Below is a small trained network, with its code and all its weights. Each question gives an input and a class and asks what happens when units are switched off, that is, made to give their printed mean instead of their output.

import numpy as np


def w(rows, s, z=0):
    codes = np.array(rows[::2]) - 128.0
    scale = np.full(codes.shape[1], s)
    scale[-1] = z or s
    return codes * scale


def f(y):
    return y / 2 * (1 + np.tanh(0.7978845608 * (y + 0.044715 * y**3)))


def log_softmax(a):
    a = a - a.max(-1, keepdims=True)
    return a - np.log(np.exp(a).sum(-1, keepdims=True))


def net(x, mask):
    res = np.array(x, float).reshape(1, 2) / 4 @ E
    y = f(res @ A[0][:, :-1].T + A[0][:, -1])
    res = res + np.where(mask, y, B[0][:, -1]) @ B[0][:, :-1]
    return log_softmax(res[-1] @ U[:, :-1].T + U[:, -1])


A, B = {}, {}
E = w([
[82,100,255,120],'x0',
[112,67,111,226],'x1',
],0.02)
A[0] = w([
[139,205,130,11,209],'neuron 0',
[96,155,133,98,120],'neuron 1',
[130,183,146,38,201],'neuron 2',
[149,154,95,222,173],'neuron 3',
[184,160,87,194,121],'neuron 4',
[71,104,206,128,165],'neuron 5',
[194,124,10,110,248],'neuron 6',
],0.014,0.012)
B[0] = w([
[180,235,106,136,225],'neuron 0',
[178,132,221,181,144],'neuron 1',
[248,195,171,90,204],'neuron 2',
[74,62,146,74,187],'neuron 3',
[112,125,195,58,179],'neuron 4',
[50,200,212,163,217],'neuron 5',
[148,101,19,61,253],'neuron 6',
],0.012,0.027)
U = w([
[232,140,54,103,154],'0',
[112,19,109,78,147],'1',
[141,203,167,115,210],'2',
[7,116,118,228,3],'3',
],0.013,0.0015)

Each question gives the input, the list of numbers given to net, and the class t.
The units are the neurons (one row each of A and B). Each row of codes is followed by its name. A weight is (code - 128) times the scale printed after its matrix; where a second scale follows, it is the last column's (A, B and U).
mask holds one flag per neuron, in row order. A switched-off neuron (its flag False) gives its mean, the last column of its row in B, instead of its output. The means were averaged over made-up inputs and are rounded, as every weight is.
A unit's drop is (log p(t) with every unit on - log p(t) with that unit switched off) / (log p(t) with every unit on - log p(t) with every unit switched off).
The circuit of an input: a set's keep is (log p(t) with only the set's units on - log p(t) with every unit switched off) / (log p(t) with every unit on - log p(t) with every unit switched off). Starting from all 7 units, units are removed one at a time, each time the one whose removal leaves the highest keep (on an exact tie, the one counted first), for as long as the keep stays at least 0.8.
units of the circuit, in order: the units of the circuit, biggest drop first
top k neurons: the k neurons with the biggest drops, biggest first
drop when u is switched off: that unit's drop, to one decimal
input [-3,1], class 1: units of the circuit, in order => neuron 0; neuron 2
input [0,0], class 0: top neuron => neuron 5
input [1,5], class 3: top 2 neurons => neuron 6; neuron 2
input [0,1], class 1: top 3 neurons => neuron 0; neuron 5; neuron 2
input [1,3], class 3: top 2 neurons => neuron 6; neuron 2
input [0,-2], class 0: top 2 neurons => neuron 5; neuron 4
input [-1,-6], class 0: drop when neuron 5 is switched off => 0.3
input [2,3], class 3: drop when neuron 2 is switched off => 0.2
input [-5,2], class 1: drop when neuron 2 is switched off => 0.0
input [-1,-4], class 0: drop when neuron 5 is switched off => 0.3
